Where the symbols take the elements:
q843 ~ q359
q843 $ q818
q843 * q250
q684 ~ q37
q684 $ q792
q684 * q877
q883 ~ q548
q883 $ q340
q883 * q582
q406 ~ q104
q406 $ q592
q406 * q524
q119 ~ q947
q119 $ q684
q119 * q342
q825 ~ q877
q825 $ q582
q825 * q326
q506 ~ q359
q506 $ q384
q506 * q152
q947 ~ q808
q947 $ q411
q947 * q590
q118 ~ q89
q118 $ q876
q118 * q836
q551 ~ q582
q551 $ q37
q551 * q792
q655 ~ q868
q655 $ q883
q655 * q340
q227 ~ q792
q227 $ q592
q227 * q174
q981 ~ q954
q981 $ q29
q981 * q544
q644 ~ q118
q644 $ q107
q644 * q524
q774 ~ q406
q774 $ q843
q774 * q784
q666 ~ q119
q666 $ q868
q666 * q548
q590 ~ q684
q590 $ q188
q590 * q825
q89 ~ q648
q89 $ q311
q89 * q107
q852 ~ q883
q852 $ q947
q852 * q947
q760 ~ q946
q760 $ q767
q760 * q865
q539 ~ q655
q539 $ q568
q539 * q666
q964 ~ q29
q964 $ q311
q964 * q89
q250 ~ q551
q250 $ q506
q250 * q736
q342 ~ q342
q342 $ q119
q342 * q271
q147 ~ q506
q147 $ q964
q147 * q701
q463 ~ q568
q463 $ q463
q463 * q398
q767 ~ q461
q767 $ q865
q767 * q398
q648 ~ q311
q648 $ q118
q648 * q463
q792 ~ q548
q792 $ q883
q792 * q186
q850 ~ q174
q850 $ q843
q850 * q188
q836 ~ q516
q836 $ q12
q836 * q644
q44 ~ q37
q44 $ q808
q44 * q186
q311 ~ q544
q311 $ q461
q311 * q644
q876 ~ q946
q876 $ q836
q876 * q12
q359 ~ q877
q359 $ q347
q359 * q250
q340 ~ q712
q340 $ q877
q340 * q271
q176 ~ q836
q176 $ q104
q176 * q774
q123 ~ q340
q123 $ q882
q123 * q411
q882 ~ q767
q882 $ q62
q882 * q545
q954 ~ q384
q954 $ q784
q954 * q964
q461 ~ q760
q461 $ q524
q461 * q539
q808 ~ q342
q808 $ q119
q808 * q848
q548 ~ q655
q548 $ q848
q548 * q123
q545 ~ q539
q545 $ q463
q545 * q655
q186 ~ q592
q186 $ q850
q186 * q843
q946 ~ q974
q946 $ q461
q946 * q311
q188 ~ q342
q188 $ q825
q188 * q582
q162 ~ q547
q162 $ q398
q162 * q712
q868 ~ q712
q868 $ q548
q868 * q712
q49 ~ q701
q49 $ q176
q49 * q174
q544 ~ q964
q544 $ q648
q544 * q118
q701 ~ q152
q701 $ q516
q701 * q638
q347 ~ q843
q347 $ q250
q347 * q506
q384 ~ q774
q384 $ q981
q384 * q29
q106 ~ q227
q106 $ q186
q106 * q850
q271 ~ q227
q271 $ q551
q271 * q551
q34 ~ q736
q34 $ q701
q34 * q516
q326 ~ q868
q326 $ q44
q326 * q342
q712 ~ q666
q712 $ q655
q712 * q883
q12 ~ q524
q12 $ q946
q12 * q398
q104 ~ q347
q104 $ q311
q104 * q506
q638 ~ q176
q638 $ q406
q638 * q384
q592 ~ q106
q592 $ q174
q592 * q359
q784 ~ q876
q784 $ q964
q784 * q311
q818 ~ q347
q818 $ q968
q818 * q147
q865 ~ q882
q865 $ q539
q865 * q568
q968 ~ q250
q968 $ q147
q968 * q34
q29 ~ q784
q29 $ q152
q29 * q648
q848 ~ q162
q848 $ q666
q848 * q868
q174 ~ q186
q174 $ q359
q174 * q347
q398 ~ q848
q398 $ q712
q398 * q655
q974 ~ q12
q974 $ q760
q974 * q767
q62 ~ q865
q62 $ q836
q62 * q463
q524 ~ q836
q524 $ q974
q524 * q760
q568 ~ q545
q568 $ q547
q568 * q848
q877 ~ q188
q877 $ q271
q877 * q551
q516 ~ q49
q516 $ q638
q516 * q406
q37 ~ q326
q37 $ q548
q37 * q106
q152 ~ q34
q152 $ q49
q152 * q227
q411 ~ q119
q411 $ q590
q411 * q326
q736 ~ q147
q736 $ q152
q736 * q49
q582 ~ q271
q582 $ q326
q582 * q44
q107 ~ q876
q107 $ q539
q107 * q974
q547 ~ q548
q547 $ q848
q547 * q655

The rows follow the links: the fewer symbols apart two elements are, the more alike their rows tend to be.

Each row is also shifted at random along 8 hidden directions that mean nothing.

Some elements, each with a row of numbers:
q104: [ 245  -14  -99  -52   82  -20  -98  -16   66  -31  -25  -43   29  -12   15 -149 -181 -105 -113 -127  -18  214  -30  -24   45  -57   67  -64    8 -170   57   53   65   57   70   54   47  -29  -24  -12  -32  -39   14  -18   82  -10  -33   49   -3  -97   -7]
q340: [  41  -96   22   10  -15   -7   -3 -169  -85  -85   96   26   19  130  -94  -80  -10  -32    2    1    3  -59   95 -123   66   62   38   77  200 -110   44  -58  -18   -3   47   68  -24  -36  -17   27 -127   55   10   31  -49 -113  -59  -16   70   27   30]
q954: [ 196   -4   28  -17   -9  -43    3  -15   56  -20  -80    5   33   28   43  116   97  -19   32 -103  -32  -55  -16   82  -50   73  -74  162  -20   21 -159   21   53   -1   12  -16   37   59   59  -29   95  -73   40  127   86   19   20   51  -48  -22  -10]
q347: [-388  -70  -11  -18  -34  -27  162  -16 -171    8   59 -112  -73  -70  -53   46  -43  -13  104   12  112  -73  -15 -147  -35  -84  -23   46    0   91   48   39 -112  -36   33  147  -88  -19  -12  -72    6  -25   34   16 -138  -47  -14   28 -122  105  -17]
q544: [  97   29 -106    5   58  -47 -109  -71  146  -23   52    0  100   32   -2  -56  -31  -57  -96   -1  -40  208  -50   -1   29   26   58  -89  -60 -122  126  -23  115  108   22  -60  126  -25   47  -18  -54   80  -41  -54   14   12  -44  -10   54 -163   28]
q398: [ -68  -42   35  -73  -36   38   39   -7   -9  -93  -45  -22  -65  130  156 -205   14   98  -49   30   55  130   -2   51  -25  158  -20   91  218  -42   13    9  141   64 -131  -81  -53 -117 -171  -32  -32  -64  -18   -3  182 -125  -53   23  102   74  -27]
q568: [ 157   37   49  -37    8    5  -48   -3   34  -26  -87  -11   -7   69  140 -107   -7   86  -27    3  -15  121   -9   80   -3   97   40   -4  192  -54   39  -38  154   30  -73 -109   -4  -90  -70   -3  -51  -30  -18  -27   77 -130   28   14   66  -39    0]
q463: [ 143  104  148   36  -24  -23  150   18  -42    1   79 -119  -57   11  105  122   55  101  164   66   28 -106  -40   16  -77   36    3  -15   71  143  -47   10   17  -46   -8   41    4  -39   10  -63   -7  -51   30   50 -154   38  172  -21  -23   63   48]
q107: [ 177  -17  -48   29  -46   61   70    6   36   51   53 -134  -26  -30   51  158  -64  -50  153  -31   59  116    9  -19    6   34  -68  -56  -70  113    5  183   84  195  -19   23  -50 -106    2  -13   33    3   38    5   43  129  -34   30   14   48    5]
q461: [-151    5   -9    6  -16   35   66  -14  -35  -43   -8   51  -44   25   -7  -83   21   16   -5    7   62   72   82  -14   15  116   46  106   34    2   44   31   -5   16 -147  -67  -99  -53  -89  -21   18   35  -73  -42  139  -20 -143  -84   -9    5  -47]
q655: [ -96 -105  -43   10   -6   33  -15   49  -35   24  -79    7   -1    6  -53 -129  -79   75 -105   20  -69   11  -59   66   18   -3  -72   -2  -86  -49 -101  -92   -6  -36   16  -66   13   65  -54   34  -10 -111  -27  -82   51  -10   -2  101   29   38   14]
q188: [-162  -18    4    0    5   22  -25   -9  -12   84   27   -1   23  -92  -70   66    9  -21   14  105  -14 -111  -10  -37  -20 -128  -57 -108  -72   20    5  -25  -52   -6  153   67   10   10  111   66  -47   88   34  -50 -112    1   38  -35  -29  -31   16]
q760: [  82  -27   12  -81    2   59 -101   -4  -22    8 -132   18   23  -17   43   18  -26  -30   34  -53    4   94  130   77   -6   62   -4   27  165 -125   40    3   20   55   26  -13 -137 -106   27  -19  -51   55   30   23  136 -120  -26  -14  -15 -133  -11]
q29: [-361  163   21   -1  -21 -103   29   42  105  -32  103   32    7   50  128   75  231   98   -5  160   43   20  -98   64  -76  112   34    3  -51  154  150  -24   76   25 -209 -159  123  -29  -55  -71   89   74 -134   17  -77   40   83  -78   32   24  -12]
q843: [  84  -70  -27   18    6   34   51   70  -15   75 -141 -113  -24  -93   42    9 -129  -50   11  -75  -21   36  -84   20  -10 -152 -105    7 -110   68 -169   47  -33  -29   99   12  -11   95  -26  -18   88 -134   56    7   47   71   22   84 -106   22   36]
q152: [  70    3   53  -55  -11   18  115   -8  -68  -24   -4  -15  -76   11   73   18   36  -24   11  -56   25  -96  -35   46 -118   70  -86  138   98   89 -207   93   79   33  -52   32  -63   -9  -91   44  102 -197   -1  103   69  -48  -31  108  -23  166  -94]
q666: [  -9    3  -35   25  -32   24  -23   71   56    9   90  -99  -19   40   75  -73  -52   79  -20  103   13  123  -98  -10   29  -32   21 -200  -32   27  127  -15   43   81  -26   13   98  -57  -45  -40  -71   46   21  -89 -109   70   97   57  134   44   80]
q186: [ 121  -41  116  -22  -10   -8  153  -70  -78  -82   -1  -83  -77   80   66  -92  -27  -28   86  -70   78  -67   47 -121   20    0  -27  181  200   20  -91  108    1  -59   59   94  -48  -17  -68   -1    6  -54  105  132   77   -8  -14  -93  -47   95   -3]
q62: [ 256  133  105   34   40  -41  -36  -32   11  -53    0   73   43   59   30   16   51   57   50  -10  -35  -15   96   48   39   96  153    3  153  -46   99  -72   -3 -102  -63  -51  -27  -41   13  -38  -57   60  -35   27  -43  -64   58 -110   30 -105   41]
q638: [ 228   63   58  -81   48  -10  -63   -6   19  -59   36    7  -10   31   85  -78  -13   -6  -47  -39  -23    2    1   34  -59   30   35  -22  144 -132  -20   31   56   -4   70   91   31  -45   21   23  -46  -31   47   90   14  -51   80   18   41  -33  -33]
q848: [ 124 -139  -49  -38  -47  -16  -89  -60  -84   19    0  -36   29   37 -118   72  -75   15   91 -120   19  -14  112  -97   93   14   20  -16  113 -116   92  -36  -11   31   83  143  -39  -84  104   -5 -119   28  112   35  -35 -118    5  134   37   -1   30]
q174: [  85   63   34   79   51  -72    4   -4   -1  -25   70   -7   18    4  -61  -57  -97  -31    0   -6  -23  -28   13 -110  110 -118  117  -70  -27  -22  102  -20 -150 -156   63   40   75   77  -22  -31  -38   43   -5   26 -152  107   91 -124  -32  -51   83]
q123: [ -26   30  -13   -8  -20    8  -94   23   56   58  -37   48   21   23   42    2   58  118  -15   69   -1   39    7   44   29   33   18 -103   61   19  113  -48  118   52 -122 -119   11  -78   -5   57  -35   58  -32 -103   35 -100  -25    8  102    1  -23]
q524: [ -58   20  -12   13   46    0  -63  -36  -72  -55   78   78   49  -25 -152  -76  -58  -56  -29    2  -29   15  135  -44   61   -2  152  -37    8 -203  154  -81 -203 -110   73   87  -52   10   58  -74 -138  160  -11  -14  -94    0   11 -126  -20 -165   43]

From each start, follow one symbol. Which element do you reach?
Answers are names.
start [-162   26  -30  111   24  -25   47  -81    5   20  189   43   19   -4 -139   -3  -25  -12   -5  125    1  -75  -19 -147   74  -69   61 -113 -121   93  116  -16  -76   -2  -15  -22   59   38  -25   74  -32   91  -92  -95 -179  111  -33 -100   39   51   25]
~	q227
start [ -82   91   56   64   -8  -79   67  -19   63  -21   61   45  -31   90   44  -59   40   25  -10   53   48  -19  -16  -67   91   17   37   32   20  132   86   72   32  -47 -154 -119   48   14 -158   61   79    2 -104   24   48   77  -31 -160   30  117  -26]
*	q174
start [ 158  -26  -29   40    8   30  -62   10  -54   70 -143  102   47  -78 -134   88  -54    1   42 -121  -53  -19  122   45   92   26   27   45  -66  -45  -29  -43  -85  -57  -17  -54 -127   20   50   27   15    0  -15  -44  106  -28  -74   21  -62  -75  -15]
*	q398
start [  45   89   77  -45   38  -13   36   85    0  -23   94  -71  -75  -25   67  -77  -73   19    3   41    4  -28  -60    3  -59  -46   18  -83    0  -49   -6   62  -57  -48   99  116   52   -2   -2  -17  -28  -39   50   51  -95   99  173  -45    6   10   -1]
$	q592
start [  74   47   44  -59   -9   10  -79   60  -27   40  -36   19   15  -51    9  234   42  -21  147  -57    6  -58  129   88  -36   82  -25    7   57  -13   25   55  -57   44   30   63 -115  -87  102   -9  -10   55   51  120   22    2   90  -12  -17  -83  -16]
~	q516
start [  -8  -18  -20   -9   13  -65   30  -22  -17    6   60  -11    9  -40 -100   76   -4    0   12  -67    3  -77  -32  -60  -16  -10  -12   49 -130   -5  -45   -5  -11  -30   48   74   70   41   95    8   43  -69   27   22  -48   44    7   58  -80   32  -52]
~	q774
start [-110  -20  -47   16   -2   43   33   22  -50    1   80  -13  -15  -47  -77    5  -75  -23   34   23   42   50   47  -55   28    4   31  -47  -73  -30   89   47  -96   37   -4   52  -62  -50    3  -30  -43   70  -16  -55  -25   78  -19  -46   -5  -16   -4]
$	q946
start [-136  -25  -63   13  -14   37   15   36    5   21  -81   72   13  -43  -70   47   23  -19  -18  -43   -2   15   36   79    2   63  -75  109 -149   18  -86   39  -39   27  -60  -81  -69   36  -10   -7   86  -19  -46  -10  173   70  -95   -8  -49   -9  -50]
$	q836
start [  -2   63  -72   60   40   11   38   47   34   44  141  -36  -32  -55    1  -35  -98    3  -51   68   -4   51 -132    2  -28  -60   20 -204 -174  121   23   67   51   86  -89  -17   65   16  -81   62   47  -86 -113 -118 -119  103  -17  103   61  129  -20]
*	q516
start [-278    0   32  -73  -17   21   42   32  -47  -12  -41 -108  -53  -27  170  -38   25  -22  -28  117   46   56  -83   60 -148  -50  -56  -18  136   53  -16   -5   31   11   36    1  -45  -50 -104 -102    2  -35  -22   22  -70 -101   71   38  -50    8   36]
*	q736
start [  82   71    6   43   47  -60  -63   35  109   -3  -90   80   29   37   32 -112  -33    0  -99  -20  -51   65   -4   19  119  -32   47    2  -36  -13   40  -14  -16 -100  -68 -141   60   80  -84   32   54   -1  -65    6  102   72   -2 -123   10  -47   19]
~	q106
start [  74  -86   14   63    3   95  125    3  -41   95  -44  -55  -39 -103  -48   49  -75  -56   15   23  -50 -149  -87   -6  -42 -149 -185   15 -174  129 -313   55  -39   17  173   24  -16  127    8  100   79 -138   28  -27   -8  140  -17   66  -64  104    2]
*	q551
start [ 116   22  -13   93   23  -14   94   17   39  -32   16  -72  -41   13   65  -98 -103  -53  -36  -14    6   90  -81  -46   49 -109   20  -27  -61  101  -34   63  -22  -31  -12  -31   56   89 -135  -42   51  -69  -28   -9  -27  128  -11  -35  -14   56   75]
~	q877
